[ 95 121 120 181 166 124 158 134 112 167 117 138 125 102 116 143 134 165
  80 166  95  82 131 164 129 155 131 129 118 156 158  86 127] = fafu
[118 130 177 160 149  53  86  71 101 140 146 130 161 139 162 122  84 140
 124 129 110 134 113 119 150 141  94 101  91 163  84  91 132] = vumaz
[ 97  91 136 150 154 118  95 122 151 122 101 158 105  91 146 164 126 124
  72 112  65 133 107 150 111 134 124  86 120 126  73 115  92] = nusub
[112  99 124  91  93 104 114 178  59 124 128  77 161 149 146 137 154 136
 173 111 154 116 129 150 115 122 153 153  97 120 187 154 114] = dapiv
[ 63 162 155 100 168 179 100 112  94 156 181  88 102 130 139 133  95 124
 149 124 166 192 166 134 150 110  88  91  95  86 148 141 176] = duvap
gone vumaz: [113 150  84 140 163 160 118 134  53 130 149 161  84 146 101  71  94 122
 140 124 129  91  91 101 119 132  86 110 162 177 141 130]	[139]
back: [122  95]	nusub
gone fafu: [131  82 167 166 116 143 102 165 120  80 158  95 134  95 158 138  86 156
 125 124 118 129 134 112 166 121 164 117 131 181 129 127]	[155]
back: [100 179 168 100 155 162]	duvap

[111 110 130 139 130 178] = Papo
[168 151 134  88  91 134] = fova
[106  57 173  84  72  95] = Moni
[118 166  91  88 134 143] = Bul
[111 110  88 139 130  89] = suleg
back: [139 130 110]	Papo
back: [ 84 173  57 106]	Moni
back: [143 134]	Bul
find: [118 166  91  88 134 143]	Bul
back: [ 72  84 173  57 106]	Moni
back: [ 84 173  57]	Moni
gone suleg: [111  88 139 110 130]	[89]

[125 144  89 167 123 112 120 138 130 125 135 126 138 101 121 121 108 151
 146 123 126 140 123 113] = sev
[139 130 125  89 144 110 134 136 138 119 143 125 136 110 136 115 115 145
 157 129 124 136 126 113] = vesi
[121 142 124 157 119 138  85 131 102 149 100 130 131 102  80 147 110 142
  92 109 137 142 119 134] = maso
[119 153  95 184 116 126  82 138 106 146 107 128 138  83  77 141  97 158
 107 106 135 150 116 122] = Vafe
[118 154  87 188 115 121  73 139 103 148 105 128 139  81  67 141  95 160
 109 101 136 151 115 118] = nuz
[118 146 122 166 116 141  71 132  94 117  91 130 132  94  64 153 105 147
  80 102 139 146 116 136] = vanar
gone vanar: [ 71 122 105 136 116 139 116 153 102 146 132  91  80  94 132  64 166 141
 130 147 117 146  94]	[118]
gone vanar: [ 94 132 130  80 147  94 153  91 105 146 118 116  71 117 166 102  64 146
 132 116 122 139 141]	[136]
back: [123 167  89 144 125]	sev
back: [130 138]	sev

[130  89 146  61 161 108 149] -> Lop
[156 141 196  74 101 194 193] -> Kat
[ 72 122  95  94 129 125 117] -> tinat
back: [193 194 101  74]	Kat
gone Kat: [101 141  74 196 156 194]	[193]
back: [117 125 129  94  95]	tinat
back: [ 74 196 141]	Kat
back: [ 94  95 122]	tinat

[175 152 198 150 164 178 133 172  80 148]  vofud
[175 152 198 150 164 178 133 115 148 169]  sudig
[128 129 147  53  86 144  82 165 166 141]  pap
[184 163 158  75 115 106 185  88 133 153]  Gutav
[154 160 118 151 126 159 123 177 119 194]  Sotu
back: [163 184]	Gutav
back: [141 166 165  82 144]	pap
gone Gutav: [153 158 133 184  88 115  75 163 106]	[185]

[ 71 138 135 128 128]  remag
[ 70 132  81 128  80]  dutaz
[ 58 138 140 128 128]  gav
[ 71 138 141 125 112]  Vuma
[140  79 124 139 121]  sez
[ 79 139 140 124 117]  zezaz
[ 70 132 134 124 118]  Livez
[ 58 136 138 126  87]  suku
[ 65 138 143 126 105]  roto
back: [124 140 139  79]	zezaz
gone dutaz: [128  81 132  70]	[80]

[126 104 145 146 130 102] : vot
[104 126 186 185 133 104] : buv
[122 184 146 128  94 132] : zoguv
gone buv: [186 104 133 126 104]	[185]
gone vot: [102 130 145 104 126]	[146]
back: [186 126 104]	buv
back: [146 145]	vot
gone vot: [130 104 126 146 102]	[145]
gone buv: [104 133 186 104 126]	[185]

[128 187 142 119 145 177  85  84  74 109 155 147 135 131 132 151 167  84]  tupup
[114 196 101 144  85 175  83 130  94 109 155 147 124 129 109 157  52 107]  zer
[187 119  85 142  84 177  74 145 128 118 135 113 196 156 190 121 153  97]  Rure
back: [ 83 175  85]	zer
back: [128 145  74 177  84 142  85 119 187]	Rure
back: [196 113]	Rure
back: [129 124 147]	zer
back: [101 196]	zer

[181 111  87 112 137] -> Von
[ 77 111 171 112 149] -> sopuf
[187 112 138 112 156] -> tuzu
[166  82 153 112 147] -> sef
[ 81 123  94  80 166] -> giba
[ 68 163 121 112 123] -> Vozi
[119 175 112 121 108] -> ganaf
[171 154  90 112 101] -> rezod
[ 68 163 175 112 123] -> dafov
[126 181  99 112  93] -> tunap
[106 100 187 112 139] -> kef
back: [139 112 187]	kef
find: [ 68 163 121 112 123]	Vozi
gone Von: [ 87 111 181 137]	[112]
find: [119 175 112 121 108]	ganaf
back: [138 112 187]	tuzu
gone giba: [ 94  80 123 166]	[81]

[106 123 112 127 152 135  95 129 115 116 112] -> nav
[131 137 141 127 182 169 122 155 120 142 116] -> nuva
[106  95 152 143 149 159  94 145 142 133 134] -> bilab
[137 141 127 185  84 122 143 120 142 169 115] -> Dizuv
gone nav: [152 106 123 127 112 115 112 129  95 135]	[116]
gone bilab: [152  95 149 159 142 106 145 143 134  94]	[133]
back: [142 120 155 122 169]	nuva
gone Dizuv: [127 169 185  84 143 115 141 120 122 137]	[142]
back: [182 127 141 137]	nuva

[128 131 129 128 131 135 129 128 130 141 129 134 128 128 162 129] = vum
[128 129 137 130 131 135 128 129 128 131 128 130 128 128 132 129] = Kiko
[129 129 132 128 130 130 130 129 128 130 127 128 130 128 133 129] = Lapu
[128 129 137 128 132 130 130 128 129 131 128 128 132 128 128 128] = Senip
[128 129 133 128 129 129 138 128 129 138 128 136 128 130 184 128] = Rina
[128 129 151 130 128 131 128 128 128 138 128 137 128 129 144 128] = Res
[128 129 147 131 176 126 127 134 129 128 129 131 128 132 145 129] = rig
[128 129 138 130 139 130 130 129 127 130 128 131 128 130 136 128] = Bop
[129 129 139 129 141 130 128 128 128 130 128 129 131 129 130 128] = Rer
[128 130 130 130 128 130 165 128 128 131 128 130 129 130 148 129] = Dukon
[128 129 132 130 128 130 131 127 127 131 130 130 130 138 135 128] = Pul
[128 129 139 129 133 128 128 132 128 128 128 128 134 129 128 129] = Sevem
gone Rer: [128 139 129 130 128 128 129 141 128 130 130 129 128 129 129]	[131]
find: [128 129 151 130 128 131 128 128 128 138 128 137 128 129 144 128]	Res

[117 168 115 106 131 125  87 128 160 128 127 164 133 130 197  88 129 128
 121 132 158 100 120 129 102 129 107 131 115 133 131 136 129] = der
[117  93 125 139 131 138 130 140 146 128 127 120 133 118  97 126 150  86
 155 132 140 144 154 129 167 114 107 131  73 100 121  72 137] = Suz
[117 139 125 139 130 112 130 144 121 111  91 103 133 118 117 126 150 141
 121 132 132 133  97 129  83 103 107 170 115 184 131 168 129] = Guk
[117 139 125  74 131 125  98 128 173 128 127 185 133 169 117 133 127 129
 113 113 134 133 130 129 166 120 107 131 149 133 101 136 129] = Mise
[133 129 125 139 131 132 168 128 121 194 148 106 133 118 113 159 129 126
 133 132 132 133 130 125 102 119 180 111 137 133 131 134 120] = geso
gone Suz: [130 127 140 144 126 128 100 131 155 117  97 133 150 132 125 138 137 146
 129 121 114 140 118  93 167  86 120 131 154 107  73  72]	[139]
find: [117  93 125 139 131 138 130 140 146 128 127 120 133 118  97 126 150  86
 155 132 140 144 154 129 167 114 107 131  73 100 121  72 137]	Suz
find: [117 139 125  74 131 125  98 128 173 128 127 185 133 169 117 133 127 129
 113 113 134 133 130 129 166 120 107 131 149 133 101 136 129]	Mise
gone Suz: [155  86 154 138 131 137 129 167 130 131 140 128 120 114 125 132 100 118
 139 150  73 140  93 107 127 121  97 126 144 117 133 146]	[72]

[ 81 187  97 163 186 129] : Mev
[ 56 155 127 161 155  88] : kenu
[ 81 158  98 163 186  80] : bofi
[ 73 151 131 153 146  97] : fogan
[135 125 127 136 122 135] : tadi
[ 91 143 131 145 140 105] : leg
[ 59 151 134 165 147  87] : Danoz
gone leg: [143 140  91 145 105]	[131]
back: [186 163  97]	Mev
gone bofi: [ 80 158 163  98 186]	[81]
gone fogan: [ 73 146  97 131 153]	[151]

[153 132 154 119]  rodo
[ 97 147 133  96]  rur
[151 141 115 121]  Sefa
[153 141 136 126]  tinu
[ 57 141 126 142]  Sani
[ 82 126 139 125]  Bov
[125 145 134 132]  bala
[143 140 152 135]  Toso
[170 136 130 122]  zav
[141 125 122 129]  kig
[190 118 135 131]  lifo
[149 119 128 113]  Leru
gone Bov: [139  82 125]	[126]
gone rodo: [119 154 132]	[153]
gone Sani: [142 126  57]	[141]
back: [126 136 141]	tinu
back: [119 154]	rodo
gone rur: [ 96 147 133]	[97]
gone rur: [147  96 133]	[97]

[134 136 104 124 133 135 113 121 136 123 126 192] = rego
[125 143 129 139 122 126 139 125 125 117 121 174] = gamu
[128 145 138 142 132 126 137 129 126 121  95 142] = Lig
[127 158 120 130 126 126 128 103 129 123 130 183] = gosa
[126 108 114 119 132 130 140 124 120 133 123 148] = kur
[126 133 108 117 122 126 120 144 135 128 119  90] = sator
[133 118  85 119 123 137 133 107 132 124 126 122] = Gozel
[130 159 142 134 125 135 153 125 132 123 118 143] = garo
[137 154 133 128 132 128 138 127 129 122 120 111] = Seru
[124 156 124 137 129 131 151 139 133 155 126 108] = nul
[127 111 110 122 125 126 136 141 129 140 127 193] = zuz
back: [142 159]	garo
gone sator: [144 126 128 135 119  90 120 117 108 126 133]	[122]
gone gamu: [125 139 143 122 121 129 126 174 125 139 125]	[117]
gone nul: [139 129 126 155 131 124 137 151 124 133 108]	[156]
gone zuz: [141 193 111 136 127 127 126 140 122 125 129]	[110]

[132 180 111 150 143 137] : Zuga
[144 171 124 125 146  97] : zur
[ 79 132 142 123 122 130] : Dunog
[101 121 170 204 145 120] : misi
[151 180 111 150 143 137] : rufe
gone zur: [ 97 171 146 125 144]	[124]
back: [143 150 111 180 151]	rufe
gone misi: [120 145 204 101 170]	[121]
find: [132 180 111 150 143 137]	Zuga

[127 168 164 124] = zut
[131 159 130  69] = dume
[129 156 145 107] = Gel
[103  90 151 169] = Dek
[107 166 131  93] = tamiv
[170 171 152 110] = gidu
[102 113 142 161] = barel
[151 123 119 152] = malod
[124 152 142  95] = pude
back: [164 168]	zut
back: [ 69 130 159]	dume
gone gidu: [110 152 171]	[170]

